Below is a small trained network, with its code and all its weights. Each question gives an input and a class and asks what happens when units are switched off, that is, made to give their printed mean instead of their output.

import numpy as np


def w(rows, s, z=0):
    codes = np.array(rows[::2]) - 128.0
    scale = np.full(codes.shape[1], s)
    scale[-1] = z or s
    return codes * scale


def norm(h):
    return h / np.sqrt((h * h).mean(-1, keepdims=True) + 1e-5)


def f(y):
    return np.maximum(y, 0)


def log_softmax(a):
    a = a - a.max(-1, keepdims=True)
    return a - np.log(np.exp(a).sum(-1, keepdims=True))


def net(x, mask):
    res = np.array(x, float).reshape(1, 3) / 4 @ E
    u = 0
    for l in range(3):
        y = f(norm(res) @ A[l][:, :-1].T + A[l][:, -1])
        res = res + np.where(mask[u : u + 7], y, B[l][:, -1]) @ B[l][:, :-1]
        u += 7
    return log_softmax(norm(res)[-1] @ U[:, :-1].T + U[:, -1])


A, B = {}, {}
E = w([
[196,149,253,158,113,197],'x0',
[135,110,115,33,124,212],'x1',
[97,149,174,85,206,54],'x2',
],0.002)
A[0] = w([
[52,124,103,29,135,151,161],'0.n0',
[94,185,168,32,255,82,30],'0.n1',
[136,184,194,94,112,173,45],'0.n2',
[120,109,163,31,144,182,57],'0.n3',
[176,175,170,118,136,139,123],'0.n4',
[149,185,129,71,213,104,37],'0.n5',
[115,90,134,22,154,208,2],'0.n6',
],0.0036,0.0028)
B[0] = w([
[175,138,92,88,162,147,255],'0.n0',
[21,170,199,95,129,59,232],'0.n1',
[192,148,93,85,197,114,165],'0.n2',
[141,188,80,140,133,151,185],'0.n3',
[93,85,151,113,192,111,183],'0.n4',
[11,176,197,102,144,67,166],'0.n5',
[124,211,14,122,154,254,179],'0.n6',
],0.0045,0.0026)
A[1] = w([
[87,110,44,101,165,58,5],'1.n0',
[111,35,98,169,3,199,66],'1.n1',
[186,219,237,100,150,125,89],'1.n2',
[130,50,58,136,41,186,57],'1.n3',
[102,152,144,176,134,66,18],'1.n4',
[103,113,160,203,155,59,39],'1.n5',
[152,97,127,226,121,66,55],'1.n6',
],0.0052,0.0016)
B[1] = w([
[247,28,130,248,75,118,236],'1.n0',
[15,174,170,73,181,2,213],'1.n1',
[132,30,90,249,16,104,251],'1.n2',
[61,153,203,137,163,50,219],'1.n3',
[126,180,70,32,148,196,192],'1.n4',
[152,186,86,34,176,207,212],'1.n5',
[146,183,54,19,157,225,200],'1.n6',
],0.0042,0.0031)
A[2] = w([
[143,45,136,127,108,145,26],'2.n0',
[91,100,73,65,145,137,109],'2.n1',
[173,198,81,117,137,178,119],'2.n2',
[135,129,105,108,179,70,64],'2.n3',
[180,2,112,172,108,104,152],'2.n4',
[129,127,74,97,139,165,60],'2.n5',
[162,25,92,159,140,78,5],'2.n6',
],0.0071,0.0027)
B[2] = w([
[135,152,144,167,136,169,154],'2.n0',
[183,125,152,193,107,128,244],'2.n1',
[179,138,24,57,216,181,253],'2.n2',
[100,117,160,116,86,159,209],'2.n3',
[139,10,239,248,2,129,240],'2.n4',
[169,168,69,86,191,192,202],'2.n5',
[202,45,206,241,3,222,197],'2.n6',
],0.006,0.0039)
U = w([
[249,238,17,7,248,252,247],'0',
[243,15,230,251,1,219,33],'1',
[8,238,249,23,191,12,114],'2',
],0.0066,0.0013)

Each question gives the input, the list of numbers given to net, and the class t.
The units are the neurons (one row each of A and B). Each row of codes is followed by its name. A weight is (code - 128) times the scale printed after its matrix; where a second scale follows, it is the last column's (A, B and U).
mask holds one flag per neuron, layer by layer. A switched-off neuron (its flag False) gives its mean, the last column of its row in B, instead of its output. The means were averaged over made-up inputs and are rounded, as every weight is.
A unit's drop is (log p(t) with every unit on - log p(t) with that unit switched off) / (log p(t) with every unit on - log p(t) with every unit switched off).
unit that matters most: the unit with the biggest drop
k most important neurons: the k neurons with the biggest drops, biggest first
top k neurons in layer l: the k neurons of layer l with the biggest drops, biggest first
drop when u is switched off: that unit's drop, to one decimal
input [5,-6,-1], class 0: unit that matters most => 1.n6
input [-7,4,7], class 1: 2 most important neurons => 1.n0, 1.n1
input [-7,6,6], class 1: 4 most important neurons => 1.n0, 1.n5, 1.n6, 1.n4
input [5,-6,5], class 0: 2 most important neurons => 1.n5, 1.n0
input [4,2,5], class 2: 2 most important neurons => 0.n1, 1.n0
input [7,-8,-2], class 0: 2 most important neurons => 1.n6, 1.n5
input [-6,-7,2], class 0: 2 most important neurons => 1.n5, 1.n6
input [-7,7,-8], class 2: 3 most important neurons => 1.n1, 1.n3, 2.n6
input [-8,5,7], class 1: 2 most important neurons => 1.n0, 1.n1
input [5,-6,-7], class 2: 2 most important neurons => 1.n1, 0.n1
input [0,3,3], class 0: top 2 neurons in layer 1 => 1.n1, 1.n3
input [-7,0,-8], class 2: top 4 neurons in layer 0 => 0.n2, 0.n1, 0.n4, 0.n5
input [3,2,5], class 2: 2 most important neurons => 0.n1, 2.n4
input [3,-5,4], class 0: top neuron in layer 1 => 1.n5
input [3,8,0], class 0: drop when 0.n3 is switched off => 0.0
input [5,-1,8], class 2: drop when 0.n1 is switched off => 0.1
input [2,-1,-3], class 2: drop when 0.n1 is switched off => 0.7
